Below is a small trained network, with its code and all its weights. Each question gives an input and a class and asks what happens when units are switched off, that is, made to give their printed mean instead of their output.

import numpy as np


def w(rows, s, z=0):
    codes = np.array(rows[::2]) - 128.0
    scale = np.full(codes.shape[1], s)
    scale[-1] = z or s
    return codes * scale


def f(y):
    return np.maximum(y, 0)


def log_softmax(a):
    a = a - a.max(-1, keepdims=True)
    return a - np.log(np.exp(a).sum(-1, keepdims=True))


def net(x, mask):
    res = np.array(x, float).reshape(1, 3) / 4 @ E
    y = f(res @ A[0][:, :-1].T + A[0][:, -1])
    res = res + np.where(mask, y, B[0][:, -1]) @ B[0][:, :-1]
    return log_softmax(res[-1] @ U[:, :-1].T + U[:, -1])


A, B = {}, {}
E = w([
[197,192,121,202],'x0',
[164,108,250,117],'x1',
[91,214,151,84],'x2',
],0.014)
A[0] = w([
[129,129,198,147,116],'N1',
[164,133,187,112,135],'N2',
[57,214,175,93,92],'N3',
[92,103,91,129,102],'N4',
[113,124,41,120,175],'N5',
[105,117,156,118,109],'N6',
[134,231,98,132,112],'N7',
[117,71,164,120,141],'N8',
[122,176,110,143,113],'N9',
[97,134,142,151,125],'N10',
[93,105,151,167,98],'N11',
[168,81,95,159,111],'N12',
[77,107,61,153,101],'N13',
[137,127,202,140,130],'N14',
[83,115,58,147,102],'N15',
[112,185,85,152,118],'N16',
[163,73,143,111,138],'N17',
[147,161,73,156,83],'N18',
[65,91,118,54,140],'N19',
[216,155,126,162,188],'N20',
[160,32,138,99,136],'N21',
[162,53,95,181,214],'N22',
[136,61,196,139,125],'N23',
[109,57,185,107,144],'N24',
[211,120,109,185,127],'N25',
[129,44,151,113,136],'N26',
[95,197,170,61,3],'N27',
[128,57,166,88,125],'N28',
[126,63,40,176,168],'N29',
[219,160,126,167,171],'N30',
[109,168,130,123,134],'N31',
[120,191,100,121,121],'N32',
[150,139,198,130,74],'N33',
[7,87,119,54,80],'N34',
[155,51,87,220,36],'N35',
[194,157,140,189,38],'N36',
[146,121,67,95,96],'N37',
[145,150,220,141,21],'N38',
[135,180,94,112,121],'N39',
[176,142,146,185,148],'N40',
[176,148,136,169,63],'N41',
[170,162,181,110,8],'N42',
[141,212,80,167,112],'N43',
[74,109,67,158,76],'N44',
],0.015,0.012)
B[0] = w([
[148,141,119,89,181],'N1',
[149,114,129,97,190],'N2',
[153,182,99,65,208],'N3',
[130,132,132,111,170],'N4',
[126,171,88,119,238],'N5',
[131,113,138,133,150],'N6',
[104,109,147,168,207],'N7',
[127,88,160,153,186],'N8',
[97,105,136,159,166],'N9',
[136,119,105,124,134],'N10',
[126,116,127,137,136],'N11',
[124,173,88,104,182],'N12',
[160,133,134,93,200],'N13',
[161,114,124,93,193],'N14',
[155,110,126,89,200],'N15',
[104,111,141,164,192],'N16',
[123,96,166,152,178],'N17',
[109,119,132,174,177],'N18',
[135,176,95,90,235],'N19',
[81,139,108,153,239],'N20',
[116,64,169,150,204],'N21',
[184,89,185,70,247],'N22',
[132,111,152,160,202],'N23',
[130,86,169,150,208],'N24',
[122,166,104,94,216],'N25',
[119,83,152,145,197],'N26',
[177,81,167,93,169],'N27',
[137,77,146,150,196],'N28',
[152,181,97,110,243],'N29',
[96,153,107,130,239],'N30',
[105,132,139,141,165],'N31',
[93,101,152,165,182],'N32',
[128,190,89,104,173],'N33',
[113,198,60,103,252],'N34',
[70,233,45,156,195],'N35',
[250,78,173,30,186],'N36',
[155,105,150,124,167],'N37',
[81,246,20,138,173],'N38',
[100,108,143,179,176],'N39',
[114,164,95,118,208],'N40',
[208,92,173,47,168],'N41',
[103,169,93,143,150],'N42',
[104,119,134,166,212],'N43',
[175,104,176,85,186],'N44',
],0.016,0.015)
U = w([
[251,108,147,32,250],'0',
[84,193,42,122,59],'1',
[87,64,184,253,93],'2',
],0.015,0.0018)

Each question gives the input, the list of numbers given to net, and the class t.
The units are the neurons (one row each of A and B). Each row of codes is followed by its name. A weight is (code - 128) times the scale printed after its matrix; where a second scale follows, it is the last column's (A, B and U).
mask holds one flag per neuron, in row order. A switched-off neuron (its flag False) gives its mean, the last column of its row in B, instead of its output. The means were averaged over made-up inputs and are rounded, as every weight is.
A unit's drop is (log p(t) with every unit on - log p(t) with that unit switched off) / (log p(t) with every unit on - log p(t) with every unit switched off).
most important unit: the unit with the biggest drop
k most important neurons: the k neurons with the biggest drops, biggest first
drop when u is switched off: that unit's drop, to one decimal
input [8,5,1], class 1: 3 most important neurons	N38; N20; N30
input [1,2,5], class 1: most important unit	N22
input [-3,-7,0], class 0: 2 most important neurons	N44; N35
input [0,-6,-3], class 0: 2 most important neurons	N22; N44
input [-8,0,4], class 1: 2 most important neurons	N34; N22
input [7,-1,-3], class 1: 2 most important neurons	N35; N20
input [6,7,2], class 1: 3 most important neurons	N38; N22; N20
input [-3,-8,-7], class 0: 2 most important neurons	N22; N44
input [-8,1,-4], class 2: 2 most important neurons	N21; N36
input [1,8,5], class 1: 3 most important neurons	N38; N22; N36
input [3,7,2], class 1: 2 most important neurons	N38; N22
input [0,-7,-8], class 0: 4 most important neurons	N22; N44; N15; N13
input [-5,1,-4], class 2: drop when N36 is switched off	0.1
input [8,7,8], class 1: most important unit	N38
input [-3,3,0], class 2: drop when N36 is switched off	0.2
input [7,7,2], class 1: drop when N22 is switched off	0.2
